Facts:
flofom (κ kepem) (μ fligak) (Σ 506) (β b)
sidradus (κ driplam) (Σ 506) (β a)
plivu (κ dadreka) (Σ 859) (β a)
stuger (λ stustum) (κ putrus) (Σ 859) (β a)
breskek (λ brila) (κ flodem) (μ logrik, lizor) (Σ 506) (β a)
veklor (κ griklam) (Σ 132) (β a)
skurom (Σ 182) (β b)
brofum (Σ 182) (β b)
pafofer (μ stodam) (Σ 132) (β a)
duklos (μ lugrim, sekle, stustum) (Σ 859) (β a)
podak (κ pibrer) (Σ 506) (β b)
drutal (λ razasem) (κ fledror) (Σ 814) (β b)
duvun (κ fofi) (Σ 182) (β b)
magro (κ vabrar) (Σ 506) (β a)
grurizul (λ lelavom) (μ muza, dubra, skurom) (Σ 182) (β a)
nutik (λ mugak) (κ rodris) (μ batuklor, drado, vipli, stustum) (Σ 150) (β b)
degro (λ finagor) (κ dele) (μ podak, vuni, lefugas, rematrer) (Σ 132) (β a)
dreflagra (κ muva) (Σ 132) (β b)
tomeflu (κ fasom) (Σ 506) (β b)
gaskom (κ brila) (Σ 506) (β a)
fofi (λ vige) (κ subik) (μ doplivin, plafar, kefodri, drabar) (Σ 506) (β a)
bronim (κ flemar) (μ flisuplu, drubril) (Σ 506) (β a)
vofo (κ drapo) (μ veklor, norik) (Σ 182) (β a)
legranu (λ driplam) (Σ 814) (β b)
kofum (λ bragris) (Σ 859) (β a)
fenal (κ stobri) (Σ 506) (β b)
litir (κ skitizim) (Σ 859) (β a)
vabrar (Σ 859) (β b)
putrus (Σ 506) (β a)
brema (κ veklor) (μ loden, bragris) (Σ 506) (β a)
plinin (κ vobram) (μ fadus, skedrigil) (Σ 859) (β a)
konil (κ zenok) (Σ 182) (β a)
batuklor (κ dreflagra) (Σ 132) (β b)
fliklo (λ grurizul) (κ fligak) (Σ 506) (β b)
plafar (κ zadrosti) (Σ 859) (β b)
futrotrir (λ puskeven) (Σ 150) (β a)
dotra (Σ 506) (β b)
gefloki (λ kofum) (μ labredrus, griklam) (Σ 182) (β b)
digan (μ brupipli) (Σ 182) (β b)
klotules (λ radri) (κ votom) (Σ 182) (β a)
votom (Σ 506) (β a)
bastam (μ votom, fenal, konil) (Σ 150) (β a)
keme (λ lugrim) (κ kluskem) (Σ 506) (β a)
lamudom (κ doplivin) (Σ 506) (β b)
bugur (κ vukis) (Σ 506) (β a)
mabragri (κ redro) (μ podak, boflas, brupipli) (Σ 132) (β a)
drarem (λ paval) (κ dredre) (Σ 150) (β b)
puskeven (λ sekle) (Σ 150) (β a)
gela (κ skapom) (Σ 506) (β a)
patil (κ magro) (Σ 506) (β a)
fligak (Σ 506) (β b)
zitom (μ griklam, rematrer, bredurar) (Σ 150) (β b)
rudivis (λ flemar) (Σ 506) (β b)
fidri (λ fipor) (κ vofo) (μ bragris, skuploka) (Σ 506) (β b)
vukis (μ redro) (Σ 814) (β a)
norik (Σ 814) (β b)
sodetri (κ kefodri) (Σ 150) (β a)
bragris (κ legranu) (Σ 506) (β a)
skeris (μ sidradus, zeflek, trirel, drabar) (Σ 182) (β a)
lizor (Σ 506) (β b)
stobri (κ batuklor) (Σ 150) (β a)
steplur (μ lizor) (Σ 859) (β a)
dadreka (κ klotules) (Σ 182) (β a)
flogi (λ flisuplu) (κ vatragal) (Σ 132) (β b)
fada (κ litir) (Σ 182) (β a)
lutrik (κ kladim) (μ flisuplu, foskek) (Σ 814) (β a)
roro (λ batuklor) (κ senis) (Σ 182) (β a)
mebralol (λ rodun) (κ sodetri) (Σ 814) (β a)
mugak (Σ 132) (β a)
griklam (Σ 859) (β a)
pligros (κ genum) (Σ 506) (β b)
flodem (κ stodam) (Σ 132) (β a)
dele (λ senis) (κ lige) (Σ 132) (β b)
senis (λ gefloki) (μ redro) (Σ 859) (β b)
doplivin (κ tomeflu) (Σ 182) (β a)
brila (λ degro) (μ pibrer, stobri, tomeflu) (Σ 506) (β b)
foskek (λ labredrus) (Σ 182) (β b)
dredre (κ fada) (μ redro) (Σ 859) (β b)
flogri (μ vipli, drubril) (Σ 506) (β b)
skagrel (κ konil) (Σ 814) (β a)
goflu (κ mabragri) (μ klabras, sekle) (Σ 182) (β b)
dipa (κ kopur) (μ veklor, drubril, drabar) (Σ 814) (β b)
skeskun (μ muva, fazan) (Σ 150) (β b)
skitizim (λ flogi) (κ stubron) (Σ 506) (β a)
stustum (λ bastam) (Σ 814) (β b)
sekle (κ finagor) (Σ 859) (β a)
vipli (Σ 506) (β a)
fasom (κ plivu) (μ grapak) (Σ 182) (β a)
sazus (κ skadrik) (μ trigini, skitizim) (Σ 132) (β a)
gesko (Σ 182) (β b)
lugrim (λ plako) (Σ 859) (β a)
skeklo (λ zadrosti) (κ suplel) (Σ 814) (β a)
kladim (Σ 859) (β b)
kegovek (λ kladim) (Σ 182) (β b)
paval (λ grestel) (Σ 150) (β a)
lelavom (λ stubron) (κ plovil) (μ trigini, vabrar) (Σ 150) (β b)
logrik (κ statrik) (Σ 182) (β b)
zeflek (κ fidri) (Σ 132) (β b)
redro (λ stodam) (Σ 814) (β b)
grestezam (μ patil) (Σ 182) (β b)
drubril (Σ 182) (β b)
skuploka (κ logrik) (Σ 814) (β a)
lige (κ lamudom) (μ flemar, votom, vatragal) (Σ 150) (β a)
funol (λ redro) (Σ 859) (β a)
plovil (λ kopur) (κ razasem) (μ pibrer, brofum, magro, fliklo) (Σ 506) (β b)
stubron (λ boflas) (μ skadrik, brofum) (Σ 814) (β b)
plaplivum (κ duklos) (μ rudivis, dele) (Σ 150) (β a)
plako (μ zadrosti, skeklo) (Σ 506) (β a)
toredur (κ fipor) (μ flisuplu, skagrel, foskek, statrik, fotrenus) (Σ 506) (β a)
boflas (Σ 506) (β b)
tiplisol (μ batuklor, sodetri, dotra, roro) (Σ 150) (β b)
suplel (κ skurom) (Σ 182) (β a)
gebon (κ stustum) (μ stuger, fadus, drarem) (Σ 859) (β a)
librin (μ stuger, redro) (Σ 506) (β b)
vatragal (Σ 506) (β a)
loden (λ skedrigil) (Σ 506) (β a)
kefodri (Σ 182) (β a)
doti (λ skitizim) (κ breskek) (μ boflas, fledror, norik) (Σ 182) (β b)
pibrer (κ tiplisol) (Σ 150) (β a)
skadrik (κ doti) (Σ 859) (β b)
grapak (Σ 506) (β a)
kopur (λ stuger) (κ tebil) (Σ 132) (β b)
trigini (κ digan) (Σ 182) (β a)
rodris (Σ 506) (β b)
rodun (λ trenuk) (κ buplor) (μ sekle, fledror, dubra, vabrar) (Σ 506) (β b)
drapo (κ flaplu) (μ flodem, dotra) (Σ 150) (β b)
grestel (κ fliklo) (Σ 150) (β a)
flaplem (κ boflas) (μ vipli) (Σ 182) (β a)
fledror (λ muza) (κ sekle) (Σ 506) (β b)
razasem (μ kopur, gesko, drabar) (Σ 182) (β a)
zenok (κ bronim) (μ gaskom, plivu) (Σ 859) (β b)
drabar (Σ 182) (β a)
brutun (λ duvun) (Σ 182) (β a)
vobram (κ patil) (Σ 150) (β b)
subik (λ drabar) (μ labredrus, gesko) (Σ 132) (β a)
skivel (μ muza, vipli, roro) (Σ 150) (β b)
tebil (λ brutun) (Σ 150) (β a)
fadus (κ skeklo) (Σ 506) (β a)
zadrosti (λ gaskom) (κ grestel) (Σ 150) (β b)
lefugas (Σ 182) (β b)
fotrenus (Σ 506) (β b)
flemar (λ fofi) (κ fotrenus) (Σ 182) (β a)
stodam (κ zeflek) (Σ 859) (β a)
bredurar (κ lelavom) (Σ 506) (β a)
rematrer (Σ 132) (β b)
tratrur (μ flemar, dele) (Σ 859) (β a)
vige (λ dadreka) (Σ 132) (β a)
genum (μ vipli, veklor, sapine) (Σ 150) (β a)
skedrigil (λ kegovek) (κ dotra) (Σ 506) (β a)
muva (Σ 506) (β a)
finagor (Σ 859) (β b)
brupipli (Σ 182) (β b)
fekos (κ dubra) (Σ 150) (β a)
gugru (μ fipor) (Σ 506) (β b)
sapine (λ dredre) (κ vuni) (Σ 150) (β b)
radri (λ toredur) (μ puskeven, fliklo) (Σ 150) (β a)
skapom (μ skeklo) (Σ 859) (β b)
zitri (λ plinin) (κ gesko) (μ bragris, futrotrir, trirel) (Σ 506) (β a)
flaplu (μ batuklor, vatragal) (Σ 182) (β a)
kluskem (κ plafar) (μ rudivis) (Σ 150) (β a)
fipor (κ bredurar) (Σ 859) (β b)
labredrus (Σ 182) (β a)
trirel (λ breskek) (κ lutrik) (Σ 506) (β a)
statrik (κ brutun) (Σ 859) (β b)
subre (λ sazus) (μ skadrik, sodetri, dele) (Σ 506) (β a)
trenuk (κ skivel) (Σ 506) (β b)
drado (κ roro) (Σ 506) (β b)
vuni (λ rematrer) (κ bugur) (Σ 132) (β b)
fazan (λ roro) (Σ 859) (β b)
klabras (Σ 182) (β b)
kepem (κ flogi) (Σ 182) (β b)
flisuplu (λ rodris) (Σ 182) (β b)
dubra (Σ 182) (β a)
tode (λ dele) (κ mebralol) (μ paval, fledror) (Σ 132) (β a)
muza (κ vige) (Σ 506) (β a)
buplor (κ pafofer) (Σ 506) (β a)
driplam (μ fadus, rodris, magro, duvun) (Σ 150) (β b)

Known rows:
bastam: [-6  4  9 -5 -4 -5 10 -3  4 -3 -4 -4 11 -5 -1 -5  7 -5 -5 -2  0  0  7  6
 -4 -1]
gugru: [ 3 -4 -1 -4  1 -5  3 -5  7 -2 -6 -3  8 -5  0  3 -6  5  6 -2  2 -2  9 13
 -3 -1]
bredurar: [ -5  -4  -2  -3   1  -5  -1   1  -2  -4   1  -4  -7   3  -1  -2   6   6
   1  -1  -5   2  -5 -10   9   1]
dredre: [ 65  26   0  -8  -7  -7   5  -5   2  -5  -6  -6  21  -6  -3  -4  -9  -6
   9  20  23  18  25 -15  -5  25]
vatragal: [ -5  -5  -3  -2  -3  -3  -2   4  -3  -3   2   1   6   0   0  -2   9  -2
   5  -2  -2  -1  -4 -10   9   3]
brutun: [-5  0 -2  4  2 12 -2  4 -4 -4 10  4  6  7 -1 -3 10 -5  2 -1 -6 -1 -4 -9
 -2 -2]
statrik: [ 7 -4 -4  4  4  7 -2  1 -3  4  3  1  0  7  2  7  2 -5  0  1 -6 -1 -5 -9
 -2 -2]
skedrigil: [-3 -6  5  5  3 -5  0  0 -2 -3  1 -6 -8  8 -2  4  8 -4  4 -1 -6  0 -5 -4
 13 -2]
kegovek: [  5  -5  -3   2   1   6  -2   0  -3   4   4   4  -7   3   1  -1  -7  -5
  -2  -2  -6  -2  -5 -10  -1  -3]
magro: [ -5  -5  -2  -2   2  -5  -1   1  -3  -3   2  -4  -4   4  -1  -1   9   3
   2  -1  -5  -1  -6 -10   9  -1]
drapo: [-3  6  6 -4  0 -6  9  2  8 10 -5  2  9 -5 -1 -3 -5 -5 -4 -2  6 -2  6 12
 -4 -3]
doti: [ 8 10 -3  4  1 -2 -1 -4  3  0 -4  3  6 -5 -1 -4 -9  4  2 -2 16 -1 10 23
 -5 -3]
sekle: [ -4  -4   0   0   9   7  -1  -4  -3  -3   3  -4   1   7   0  -3  14   0
  -5  -2  -6   7  -5 -10  -3  -1]
roro: [-5  0 -2  2  3  6 -1 -1 -3 -2  3 -4 -3  7 -1 -3 11  1 -5 -2 -5  0 -6 -9
 -3 -2]
muza: [-3 -6 13  3  2 -4 -2 -5 -1 -4  3 -6 -7  6 -2 -3  5 -3 -3 -1 -6  4 -3 -4
 12 -2]
steplur: [-4  5 -1  6  2 -1 -1 -4 -1 -4 -3 -4  6 -5 -2 -4  1  0 -3 -1  9  2  8 15
 -5  1]
brila: [-2 -5 -3 -6 -7 -4  5 -1  0 -3 -3  0 18 -4  4  2 -5 -1  8 -2 10 -3 15 10
 -3 -1]
veklor: [-5 -4 -3 -1 -2  8 -2 -4 -3 -2  0 -4 -6  7 -1 -3  4  9  0 -1 -6 -1 -4 -2
  0  2]

Rows:
No name comes twice in this set of rows, the named rows included.
[-4  4 -1  6 -6 -4 -1 -4  8 -4 -5 -4 -9 -5 -3 -4 -8 13  1 -1 10 -2  4 23
 -3  9]	tode
[-5 10  8 -4  3 -4  8  2  9 -1 -3  2  3 -6 -2 -4  4 -4 -4 -2  0 -1 -2 14
 -3  0]	radri
[  2  -5  -4   3  -3  14  -2   6  -3   4   6   6   8   2   7   5  -2  -5
   2  -1  -4  -3   0 -10  -2  -3]	skurom
[-5 11 13  1 -4 -6  6  0  8 -2 -5 -6 -3 -6 -1 -4 -2 -5 -5 -2 11 -2  8 23
 -3 -3]	plaplivum
[-4  5 -2  1  7 -5  0 -4 10 -2 -4 -6 -6 -4 -2 -1  9  8  5 -1  4 -1  1 25
 -3  5]	zitri
[-4 -5  5  5 -2 -4  0  3 -3 -3 -3 -6 -9  5 -2  9  8 -5  3  3 -5 -2 -2 -2
  9 -3]	fadus
[-4 -1 -3  0 -6  2  0 -4  2 -4 -5 -5  2 -5 -2 -4 -4  4  2 -2  5 -2 11 18
 -3 11]	mabragri
[ -6  10  -3  -5   1  -5  -1  12  -2   4   7  15  -4  -2  -1  -3   4  -4
   0  -1   5  -3  -5 -10   6  -2]	tebil
[ 1 -6  1 -3 -2  4  2  4 -3  1  6  1 13  0  8  4 -5 -5 10 -1 -5 -2  1 -9
 10 -2]	boflas
[-4 -4 -1 -2  0 -4  1 -4  7 -4 -5 -4  4 -6 -2 -4  1  7  2 -2  5  1  7 15
 -2  6]	fofi
[-4  3 -4  6 -3  4 -1 -5 -2 -4 -3  3 14 -6 -1 -3 -4 -5 -1 -2 13 -3 10 13
 -3  5]	duklos
[ 53  27  -3  -5  -8  -7  -1   5  -3  -3  -4   4  13   3  -2  -4 -10  -7
  17  22  21   9   5 -16  -5  18]	redro

The same nodes again, as new rows of numbers:
Known rows:
grestezam: [-40 -20 -17   5  27  -2  30  -1   4   7  24 -46   7  11 -16]
grestel: [-21 -22  11  -9   9   8   8  15  41   9   3 -30  17   2  -7]
brema: [-13 -19 -12   0  33  10  24   9  48  18  14 -35  17  -3  -2]
trenuk: [-34 -36   4   1  37  -2  12   1  40   7  12 -25  35   9 -13]
stobri: [-30 -30  13 -12  15  12  -2  21  26   1   9 -22  24  26  12]
sodetri: [-14 -21  14 -16   7   0  -8  10  31  -1  18 -35  45  15  -4]
magro: [-35 -31  26  -9  14   7  -8  22  20  -1  18  -9  23  27  21]
dadreka: [-16 -25  -6 -18  19  18  17  16  -1  -4  49 -44   4  -1 -19]
pligros: [-25 -22  -9   2  23  -4   7  14  40   4  16 -36  29  15  -3]
plako: [-23 -27  -7  -4  24  18  27  23  32  13  -2 -38  15  -4   3]
drabar: [-11 -10   7 -20  -2 -14  -4 -17  14 -17  43 -57  58   3 -25]
statrik: [-12 -16 -11  -4   9  -8  -3  10  35  -5  11 -39  54  18 -14]
plivu: [  2 -28  -2 -22  13  19 -11  31  25   3  35 -32  28  19 -15]
flodem: [ -9 -44  -2 -16  12 -29  -2  36  25   5  24 -43  67  -1  19]
stodam: [-22 -43   8 -14  13 -22  -6  44  22   3  14 -61  40   7   9]
toredur: [-16 -20 -19   3  40  19  45   5  50  19   3 -42  16 -12  -2]
skedrigil: [-35 -32  19  -8  18   9  -3  31  33   2  21 -21  18  20  21]
kegovek: [-35 -14 -17   4  19  -6  21   2   7  -4  29 -40  16  16 -11]

Rows:
No name comes twice in this set of rows, the named rows included.
[-51 -26   8  -7   6  -8   2  12  -5 -14  35 -24  21  32   1]	brofum
[-26 -42 -11  -1  38 -11  25  34  24  20  10 -53  18  -2  17]	breskek
[ -2 -13  -8 -11   1 -14 -11   2  30 -10   6 -45  63  18 -26]	vabrar
[-17 -19 -13 -17  26  11  15   4  -7   0  56 -38   9  17  -5]	klotules
[-13 -23  20 -13   7  -5 -16   3  50  -7  27 -38  52   6  -9]	bragris
[-14  -8 -40  -1  35  -9  41  -4  40  12  19 -61  32   0 -31]	dipa
[  7 -14 -26  -8  21   3  25  10  34  21   3 -28  38  -2  -4]	subik
[  3 -20  13 -21   4  -3 -10  -4  46 -10  15 -45  69   5 -21]	sekle
[-30 -10 -26   8  30  -2  37  -3  11   5  24 -49  11   3 -22]	gefloki
[-27 -29   4 -17  32  -5  20  -8  15  18  33 -23  27  27  -5]	mebralol
[-23 -30  16 -10  17   4   0  11  38   2  23 -31  38   8   6]	gaskom
[ 10 -14  11 -21   4 -16 -23  -8  44  -6  31 -44  67   6 -20]	vipli
[-32 -10 -32   5  34  -8  40 -11  25   7  27 -57  11   0 -22]	goflu
[-30 -20  -2  -5  19  -3  -4   8  28  -3   9 -28  37  28  -7]	zadrosti

